Each row has a class, written after it.
[-204  -85  515   65 -551  176  -11  160  134  235  103 -388  -96 -181
  302  -27   31  -13  152   11 -192  -64  122  -25 -206   52 -144 -184
  227  -14    9  -98  296   29  154   73 -136 -263  284  -58  337  369]
q_195
[ -90   51  336 -135 -270   78  170   53   55  -45  101 -120 -215 -161
  341  113  276  266  324  235 -899  110  -85  262 -505  731  -10 -352
 -165   39  141 -114  489  162   46   60  466 -323 -298  -22  239  204]
q_195
[ -65   84   25   72 -158   33   -4  -80  -25  -32   74  -67   44   57
  241  -65  -12  148 -150   32  -69  -66   13  -36    8  -47  -15  -61
   13   38 -127  -90  123  -21  113   58  -99 -194  248   54   -3  123]
q_45
[ 117 -237  173  -47  -91  -55 -113  -95   56 -120  170  -21 -237   11
  106   65  233 -152   -4   50  -69   37   10  -80  -90  153   -3  -35
   11 -197  140  -34   67  174  125   87   72  -57 -216 -191  307  311]
q_291
[-234 -129 -107   29 -214  256 -138   -9  -43   19   96  -70  165  103
 -154 -216  -93  -60 -464 -122  457 -359  -42 -177  236 -429  -10  135
  148   71  -16  101 -265 -202  155  190 -228 -118  513   66 -375  -62]
q_348
[-119 -138  251   98 -338   48  -99  125   73  112   97 -132   64  -72
   62  -26  -54  -98 -139  -49  177  -40   64 -126   32 -204 -117  -44
  208    0   32   15   71    6  126   63 -197 -141  283  -22  157  179]
q_348
[-220  -43  755  -81 -484  298   18   72  315  181  137 -354 -256 -136
  257  -55  321 -230  483   26 -489  -69   95  107 -365  245 -163 -375
  108 -156   62 -186  288   18  204  192  -31 -312  -40 -211  536  487]
q_13
[-273   30  767 -148 -381  436  118  -65  501  246  124 -338 -321   -9
  285 -133  242 -243  570  151 -715 -189  100   97 -393  386 -207 -587
   71 -351   16 -339  292   75  207  155 -109 -294  -56 -314  475  390]
q_983
[-193   94  133  136 -329  220   11  114   78  299  122 -305  -13 -150
  176   54 -131   48  160   70 -215 -124   33   24 -191   36 -102 -124
   54   -1 -155 -104  266  -12  110  -31  -46 -249  258   55  114  120]
q_291
[ -49    6  100  -58   72  249  -23   77  128   28   -4  -50   36  148
  -65 -133   72 -182 -195  -73  165 -188  -61 -120  168 -271  -14    7
  -16  -59  -62    9 -289 -116   37  155 -386    5  279   34 -223   28]
q_12
[ 140   38 -172   57  187 -141  -37  -91  -93  -29   -4  142  186  147
 -190   19 -107  -13 -327  -65  426  -42   25 -133  265 -353   65  180
   89   24   36   92 -248  -30  -42  -28 -131  140   82   50 -230 -215]
q_348
[-212  -31  -83   53 -261  101  -30   96 -112   36  109 -106  205  -25
   60  -55 -130  127 -307  -47  215 -130  -19  -41   56 -199  -16  106
  152  195  -54   45  -32  -84   64   22 -121 -134  348  126 -262  -30]
q_45
[-211  105   84   49 -154  312   37  275  144  175 -120 -159  193  -35
  -45  -96 -145 -146  -71 -142  226 -101    5  -91  189 -393 -138  -34
   73   75 -210  -36 -232 -176   -1    3 -578  -42  615  185 -251   -7]
q_13
[  -8    4  161   35  -88  139   32 -199  202  109   87  -27 -109    4
  149  -65   88  -13  170  131 -324   -6  -30   -5 -157  283  -41 -257
  -45 -255  -26 -169  149  109  -25  103   11 -195   21 -106  280   92]
q_721
[ -67  -20  398 -221 -339  186  177  -66  107  -16  127 -129 -356  -92
  281   21  334  114  356  159 -787   -4   14  270 -587  690  -28 -331
 -171  -50  173 -146  358  147  164   52  418 -318 -344 -157  219  331]
q_45
[  81  158  -73   32  140   15   63  295  -69 -106  -75  112   37  -50
 -107   40    0  -52  -90  -11  -38  151  -78   15   84  -69  -35  121
 -186  106  -49   83  -96  -14 -108 -101 -109  104    3  143 -181  -69]
q_56
[  59 -188 -397  103  182  -50 -182 -148  -42  -71  115  162  331  346
 -263 -162 -108    0 -849 -127  819 -251   15 -349  506 -507   95  276
  151  -25  -44  142 -505  -45  -47  103 -366   67  375   46 -460 -241]
q_721
[ 111   13  -74  -77 -143 -183   54  111 -239 -134   56   63  -99 -116
   50  207   30  302  107  161 -212  167   50  229 -195  129   62  126
 -167  205   94   67  183   29   32 -200  467   11 -222   43   64  -50]
q_721
[ 371 -194 -298    5  554 -341 -150 -519  -17 -331  200  404   13  412
  -37   -6  205   64 -523   96  101  -19 -130 -205  239  148  220   -1
 -156 -327  117  -13 -113  290  -51  183   45   34 -394 -210  114  -30]
q_12
[ 137   -1 -134    2  187  -79  -83 -113    1  -42   50  131  101  230
 -162   -2  -71  -84 -245  -44  445 -115   93 -171  224 -407  -16  171
   69  -56 -106   29 -261  -24  -39  -54 -189  162   14  -36 -104 -166]
q_721
[ 304  -67 -492   68  361 -350 -147 -179 -227 -295   95  367  110  221
 -194   86 -116   46 -506  -48  614    8   68 -253  350 -501  118  429
  -51   44  -27  142 -333   50  -90 -148  -45  267  -91   16 -159 -223]
q_721
[-152  -26  247   39 -264  270   22 -181  250  209   75 -241  -68  -58
  191  -95  -25  -29  206   60 -262 -149   83  -21 -156  139  -63 -297
   82 -242  -81 -208  173   47  107   89 -199 -224  261  -91  253  227]
q_792
[-126   78  310   45 -186  241  -36 -109  178   95  113 -184  -28  120
  193 -115  105    0  -28   69 -245 -244   33  -29  -66   16  -61 -289
   53 -114  -39 -124  159   23  202  198 -149 -332  208  -94  126  217]
q_348
[ 177  -24 -212  126  313  -88 -127 -201  -78  -77   96  169   18  102
 -140  101  -56  -91 -216   26  180    2  -61 -156  151  -43   81  106
  -28 -131   47   41  -84  169  -61  -15   13   50 -136    5    9  -38]
q_348
[-105 -119  596 -183 -161  291   53 -339  557   64  108 -127 -254  226
  247 -275  366 -248  134   34 -430 -253   58 -144 -134  309 -135 -582
   83 -485   70 -319   41  131  106  343 -310 -258   49 -355  320  305]
q_195
[  74   30 -249  126  165 -148   -9 -185  -82  -64   45  115   20  -92
   52  207   -5   83   60  156 -167  174 -113   49  -60  224  107  -38
 -116  -55  -21  -42  170  226  -71  -36  199  -73 -143   60  186  -25]
q_291
[  95 -136  374 -128 -145  -28  -41  -96   68 -172  145   28 -341  -29
  236   -4  362  -33  231  137 -427  115  -43   71 -238  378  -17 -136
  -92 -189  219  -72  232  145   96  109  287 -147 -311 -198  463  311]
q_721
[ -54 -102  183   53 -220  -11   -2   88  -28    9   98  -75  -45 -147
   86  120   81   90   43   58 -194   64  -35   74 -144  162   23  -10
   42   85  136   64  237  100  102   62  183 -111  -82   16  210  186]
q_440
[ 229   52 -189   18  449  -79  -35   45  -84 -244    0  254  -42  147
 -104    1  139 -171 -176   -9   63  116 -147 -105  144   48   80  110
 -241 -110  -42   71 -204  104 -225  -32  -83  139 -311   40 -142  -99]
q_56
[  52 -125 -196  -16  -45   25  -97  103  -74  -92  138   -3   99  153
 -133  -42  -26   67 -440    4  263  -97   11 -148  186 -119   44  204
   56   27   -3   91 -164   27   17  -39  -31   61   -1  -37 -291  -78]
q_721
[  88  101 -330   88  184  -91  -69  237 -276 -144  -95  117  117  -29
  -39   83 -140   47 -233  -18  271   88 -134  -18  189 -297   51  280
 -135  167  -62  149 -154  -70  -62 -129  -91   94  141  216 -251 -117]
q_348
[  49 -224  130   16  -27  -82 -169 -162  -37 -170  120   26 -129    2
   42  -38  166  -81 -116   29   73  -14   30  -37   31    4   33   80
   62 -115  185   24   58  160  126   90   76  -17 -149 -191  308  213]
q_56
[ 177 -141   28  -14  331  -23 -174 -374  158 -119  199  123  -62  344
   58  -69  139  -64 -349   90  -43 -157  -80 -250  162   39   63 -129
  -62 -376    1  -88  -37  232   42  241 -169  -54 -164 -193  131  121]
q_12
[-188 -224  438   28 -437  142  -40    2  203   96   91 -288 -160  -72
  170  -85  157 -147  113   23  -97  -71   89  -44 -106  104 -137 -204
  178 -115   68 -111  174   25  217  151 -138 -177  144 -179  370  337]
q_552
[  31   55 -339   79 -191 -294   74  237 -397  -36  -28  -15  148 -283
   41  343 -252  404   -3   72  -19  197   75  174 -188  -61  118  267
 -123  446  -40  108  182  -52  -31 -370  416  -12   12  291 -140 -111]
q_13
[ 300  -16  -24 -218  204  -32  170  -45 -148 -389   22  321 -362  -30
   16   89  453   24  351  176 -679  246 -200  171 -275  601  202  -54
 -388 -111  204    6  122  124 -157   66  556   90 -817 -162  310   77]
q_440
[  78   76 -242  139  217   91  -87  260 -109    4  -77   33  190   92
 -230  -44 -166 -200 -366 -142  538  -87  -82 -222  364 -493  -44  298
  -42   59 -166  159 -405 -124  -43  -52 -489  179  327  199 -374 -117]
q_552
[ 148  -29 -207  264  225   -9 -205 -145   16  105  106   29  143  194
 -124    4 -157 -111 -423   53  464  -86    1 -255  313 -312   49  119
   24 -176 -179   23 -172   52  -50   34 -283   60  135   24    1 -115]
q_721
[-110   60 -209   93   21 -110  -93  -50 -105   -3  -29   55  355   79
   -6  -67 -220   48 -102 -105  452 -100  -21  -70  348 -566   39  141
  171   76 -146   31 -204  -77   14  -38 -344   48  463  144 -147 -140]
q_12
[ -65  -27  190   14    9  108  -72 -276  254  -22  146  -63   11  221
   96 -165  158 -117 -143  -15   26 -235   37  -85  105  -33  -68 -211
   65 -198  -16 -132  -71   26  169  275 -324 -174  202 -157   69  135]
q_983
[-177  147  158  -77  -82  143   17  -92  119    9  -58   -2   28   69
   72 -198   46 -146  338 -108    9 -117  -56   52   56 -200  -24 -100
  149 -193  -95 -128  -92  -71   72   38 -246  -69  230 -138  128   94]
q_13
[  74  138 -518   84  184 -402    0  -16 -390 -248  -97  312  238  -84
   84  101 -132  265  -45   16  210  292 -189  100  160 -100  128  298
  -68  168  -15  101    2   82 -130 -242  137   92   54  174  -58 -197]
q_195
[ 176  -85 -472   95  372 -291 -199 -214 -222 -153   70  268  210  193
 -238  108 -127  -16 -497  -41  701  -22  -28 -173  395 -495  125  359
   58   32  -27  180 -329   32   -8  -15  -71  243  -20   65 -194 -231]
q_291
[ -73  -58 -123   12 -274  -76    9  172 -217  -67   64  -67   76 -130
  113  110  -52  379 -135  127 -140   14  -14  140 -155   94   58   92
  -78  336   88   93  147  -44   51 -108  343 -214  166  195 -242  -62]
q_721
[ 388  130 -165  -75  484 -179  100    1  -66 -311  -51  376  -86  156
 -129   52  192 -101  -28    4 -136  177 -160  -66   57  134  158  109
 -300 -134   73   54 -242  106 -249  -35    5  188 -459  -16 -101  -76]
q_983
[-198  -47  417  -74 -537   90   89  155   69   92   70 -185 -106 -250
  303    8  135  109  320   38 -424   -3   41  142 -347  145  -82 -151
   16   71   74  -81  324   64  177   31   77 -307  117  -55  364  331]
q_12
[-269  -37  262 -110 -246  354  -28   19  204  107  132 -173   59  165
  -43 -253  122 -197 -127 -125  108 -305   -3  -97   74 -141  -88 -139
  175 -109  -50  -61 -183 -120  123  196 -321 -166  266 -107 -194   62]
q_13
[-134   23  109  -69  -85   96   79 -151  213   52  -79   72   70   98
   28 -285   63 -229  148 -103  145  -89  -59 -100  159 -155  -61 -188
  159 -228  -91 -124 -213  -50   26   89 -424   -5  267 -157   64   55]
q_552
[-189   86   62  144 -268   34   33  166    0  119  -25 -258  111 -111
  254   45  -98  265 -119  101 -189    1   22   80  -83   81  -74 -124
   17  255  -62  -32  261  -17  116  -29  -41 -247  348  172  -92   82]
q_195
[  90  157 -142  -77  -38 -103  289  448 -195 -133  -89   52  -78 -290
   92  329   49  281  285  155 -583  448  -87  263 -360  474   36   48
 -328  313   53   46  291  107 -260 -337  407   68 -380  212  -40  -36]
q_195
[ -33   83  -67  -67  135  -97  -73 -274   -2  -80   -6  173   86  173
   50 -137    2  -65  -42  -82  232 -120  -67  -53  168 -318   24   54
   80 -165  -48  -36 -195   16   89   65 -225   -9  183  -90   26    4]
q_12
[  87    8 -418  159  252 -344  -90 -116 -211 -117   34  204   78 -112
  -15  211 -150  183  -85   88   31  201 -101   31   55   37  144  162
 -180   41   32   38  121  138  -82 -161  277   19  -65  119   90 -122]
q_13
[  99    9   91 -132  199  -20  -34 -439  140 -177  -30  203 -155  186
   92 -115  193 -177   86   14  -61  -44 -124  -22   19   57   59 -178
  -24 -378   76 -118 -117  147  102  152 -102  -52  -49 -192  158  197]
q_348
[ -15  -95 -438   82   -9 -197 -110   -5 -319 -126   62   35  193   43
    9   79 -139  227 -423   22  327  -42  -27  -34  112 -172  130  280
   -1  229    2  145  -71   19   53 -140  134  -21   82  142 -336 -135]
q_440
[ -38  219 -176  153  -45   12   62  510 -221   30 -145  -96  185 -214
   22  165 -235  169   -2   10   57  178  -20   92   37 -214  -43  218
 -108  345 -186  113   11 -115  -94 -262 -133   35  243  361 -257  -92]
q_792
[-372   72  463  129 -530  513  102  173  343  431   14 -449   19 -131
  170 -153 -102 -173  375   -5 -217 -227   66  -18 -132  -75 -199 -365
  214  -93 -249 -210  171 -170  136  121 -382 -262  579   22  146  197]
q_440
[-166  135   -1  -46 -301 -141  169   90 -245 -151 -147   35   22 -322
  266   71   42  290  527  131 -479  282 -124  380 -279  300   61  -52
  -46  197   49  -35  312   43    3 -164  396 -164   -6  111  149   61]
q_56
[ 134  -49  -79   53  390  -21 -200 -469   74 -148  178  158   69  340
   -8 -159  126 -135 -601   -5  295 -207  -67 -258  339 -145   80   12
   33 -280   56  -22 -238  127  111  246 -308  -50  137 -122  -94   34]
q_56
[-127 -153  150  114 -128  175 -163  -14  179   99  106  -92  109  123
 -136 -150  -88 -275 -310 -156  543 -252  104 -274  280 -528 -132  101
  228  -60  -89   51 -239  -76  182  170 -518   43  356  -46   -5  145]
q_983
[  86   16 -256   41  208  -44  -20   86  -99 -178  -72  167   83   89
  -61  -24  -25  -84 -173  -41  261    3  -90 -102  191 -304   74  166
 -111   21 -105   82 -218  -43  -64  -40 -184  144   46   65 -138 -106]
q_440
[ -15 -141   66   79  255  192 -281 -351  302   16  146  -26  125  467
 -113 -305   51 -284 -568 -133  525 -389  -19 -369  475 -448  -47  -43
  182 -411  -86  -52 -331  -14  172  385 -645  -16  350 -212  -57   76]
q_13
[  59  -42  180  -19  -20   27   30 -207  119   19  131  -52 -222  -87
  181   88  130   25  293  187 -480   63   10   88 -273  415   41 -259
 -118 -222   59 -156  268  179   43   27  203 -146 -228 -114  361  248]
q_792
[   7  118 -232  -42  179 -200  -56 -242 -148 -250  -29  309  112   96
   87 -121  -21  -50  -67 -118  309   -1 -159  -67  235 -308   53  120
   68 -107  -20   10 -214   21   36    4 -174   14  195   -6  -53  -38]
q_348
[ 340   -6 -275  -92  391 -374  -46 -220 -249 -270  153  377  -88   93
 -139  278   83  108 -145   84   19  197  -32   80  -60  128  191  231
 -219  -20  163  118   -1  233  -98 -149  453  216 -620  -23   73  -93]
q_45
[ 145   60 -176  -14  293   67   79  224  -91 -193  -16  171   14   29
 -137  116   44  -24 -120   41  -51  174 -136  -37   87   70   71   88
 -220  102  -54   92 -143   14 -213 -100  -69  159 -221  197 -259  -86]
q_792
[ -61  -98  279   28 -293  -60  -48   50    9   29   70 -213  -56 -139
  234  128  118   53  128  108 -230  105   43  105 -221  252  -35 -100
  102    6  148  -41  297  154  123  -16  144 -166  -51  -63  327  238]
q_195
[ -15  -80   -7   45 -235 -252   -5  173 -312  -95   40  -25  -15 -298
  223  220   -8  307   90  104 -227  198    4  181 -217  131   38  125
  -89  279  128   87  338  108   87 -118  373 -131  -84  118  286  126]
q_12
[-390 -121  363 -100 -597  469   77  162  308  305   52 -416   14   18
  106 -213    4  -47    0  -81  -89 -371  126  -78 -121  -92 -187 -238
  179  -30 -135 -151  -37 -203  169  179 -348 -265  538  -23 -140  169]
q_12
[ 103  -79   37 -119  147  -66  -40 -379   76 -181   42  197 -147  119
   68 -128  219 -141  225    5  -99  -70  -91  -12  -51  118   41 -115
  -42 -347   91  -99  -86  167   44  109    3  -64 -129 -249  280  185]
q_552
[ -36 -139  551  -61 -219  238  -43   95  297  133  245 -157 -225   16
  -10  -28  194 -321  101   23 -182  -75  115 -133 -111   92 -133 -212
   96 -227   34  -90   99   61   94  154 -118  -54 -148 -228  384  365]
q_983
[ 151 -189   30   21   88 -111 -133  -88  -63  -83  167  143  -27   81
  -24  -12   98  -60 -282   31  116   30  -72 -187   97  -17   92   92
   11 -125   77   64    2  124    1  104   53    9 -180 -100  198  111]
q_12
[ -31   49  -21   13 -123   54   97  169  -29  114   21  -43   69    4
 -117   -9 -114  -50 -166 -108  324 -119  174 -173   63 -373  -35  142
   56  105 -205   41 -213 -120  -19  -98 -222   58  121   90 -224  -37]
q_792
[-204  201  238 -103 -413   81  245   88   14   -4  -94  -95  -79 -252
  398  -55   92  190  631   83 -643  185  -77  275 -296  296  -88 -262
  -38   72  -77 -218  314  -44    2  -38   76 -228  152   28  245  138]
q_12
[  31   34 -119   69  115  -57 -106 -152  -32 -112  162   62  134  145
   25  -10   64  119 -339   19   41  -44  -53  -59  165  -33   66   20
  -34  -40  -21   -1   -1   91   29  123  -61  -91    0   -8  -14  -25]
q_13
[   4 -140   -2  -21  123   -4 -130 -355  134 -155  115  103   18  190
   41  -73  132  -13 -253    5   48 -190  -53 -101  122  -46   46 -121
  -32 -175   51  -66 -115   99  124  229 -150 -136   81  -86   29   94]
q_13
[ 272  -59 -155 -171  290 -286   17 -378 -108 -316   76  331 -218  133
    4   95  295   -3   10   68  -63  110  -65   48  -89  214  155   62
 -167 -174  161  -14  -60  194  -37    9  324   71 -529 -183  156  -18]
q_291
[  70   40 -203   42  261   -1  -42  142  -56 -166 -117  179  111   59
 -112  -21  -83  -91 -181  -73  243    7 -106 -131  243 -354   29  159
 -120   16 -109   54 -245  -27  -94  -71 -269  111  152  120 -156  -75]
q_13
[-105  -49  446  -92 -375   79   19   27  106   63  109 -167 -148 -141
  198   32  206  -19  190   30 -331   55   58  112 -298  233  -77 -149
   69   -9  149  -55  256  115  155   98  114 -215  -43  -89  294  355]
q_45
[ -59  262  250  -82 -152  210  198  370   18    4  -75 -136 -100 -148
  132   48  108    9  463   98 -577  120  -78  224 -268  238  -78 -125
 -185   96  -40  -66  139 -118  -40  -70   74  -78  -53  109  -15   73]
q_983
[ 156  125 -411  137  293 -410  -21  -87 -302 -206   16  190  194  -38
   74  204  -56  390 -248  125  -39  234  -79  110   54  116  192  164
 -179  215   52  120  162  172  -67 -136  265  -37 -154  200  -94 -114]
q_792
[-117   54  255  -76 -288  109  110  241   45  119    5 -165  -57 -115
   14  114    7   45  172   69 -160   68  123  140 -180   17 -136  -57
   36  195   11   -7  102  -99   34 -103  102  -19   38   75   -2   -7]
q_721
[-367 -128  240  -72 -630  290   25  110   16  106  121 -333  -48 -186
  247 -138   14  165   82   55 -271 -285   84  110 -303   88  -68 -137
   88  121  -11  -74  181 -105  231   60  134 -357  331   -9  -59  180]
q_56
[ 113  -26 -117  107  155  -65 -111 -180   11   -3  135   64   -1   91
  -19   43   -8   13 -153  131   15  -27  -51 -106   95    2  122   16
  -59 -178  -13  -18   30  143  -34   32   51  -17  -93  -55  131   -9]
q_721
[-291   68  411    4 -469  352   71  236  170  297   64 -311   64  -54
   46 -140  -73 -116   41  -95  108 -218  127  -45   -7 -335 -194  -93
  243   90 -142  -68  -63 -227  131  104 -352 -112  465   47 -116   89]
q_45
[-231  -25  -34  220 -409  -38  -18  345  -75  231  -44 -188  345 -235
  -20   38 -371  121 -223 -124  390  -53  113  -90  173 -509 -102  171
  231  330  -71  126   -2 -117  130 -121 -255  -56  702  285 -195  -38]
q_440
[ 156   73 -199   26  361 -229  -40 -358   21 -235   18  391   94  264
  -33 -151   31  -92 -106  -66  244    3 -121 -173  301 -218   96   60
   13 -241  -24  -46 -260   40  -88   61 -213   87   16  -93   14  -53]
q_983
[ 291 -152   22  -29  465   -3 -234 -605  141 -159  273  172  -51  504
  -66 -208  294 -220 -472   22  155 -315  -93 -307  245  -53  183  -68
  -37 -546   98  -59 -268  195   65  406 -194  -75 -160 -303   87  117]
q_12
[  63 -139 -180  -25  166    9 -117 -184   43  -88  114  159  109  300
 -168 -125  -48 -122 -503 -107  448 -234  -27 -302  248 -291   28  103
   87 -161    4   38 -327   -7  -22   57 -218   41  108  -40 -308  -90]
q_348
[ 194  104   19 -201  105 -370  149 -221 -202 -391  -65  335 -277 -140
  324   63  364  194  504  169 -615  282 -181  320 -300  562  182 -144
 -233 -121  214 -101  212  278  -43  -43  519  -98 -544 -196  443  140]
q_195
[-195  163  182 -119 -359   62  183  100  -42   19  -37  -62   19 -278
  279    3    3  144  452   48 -450   81  -89  199 -253   50  -22 -121
   -1  111  -11 -112  195  -46   51  -46   64 -203  268   91  128  158]
q_12
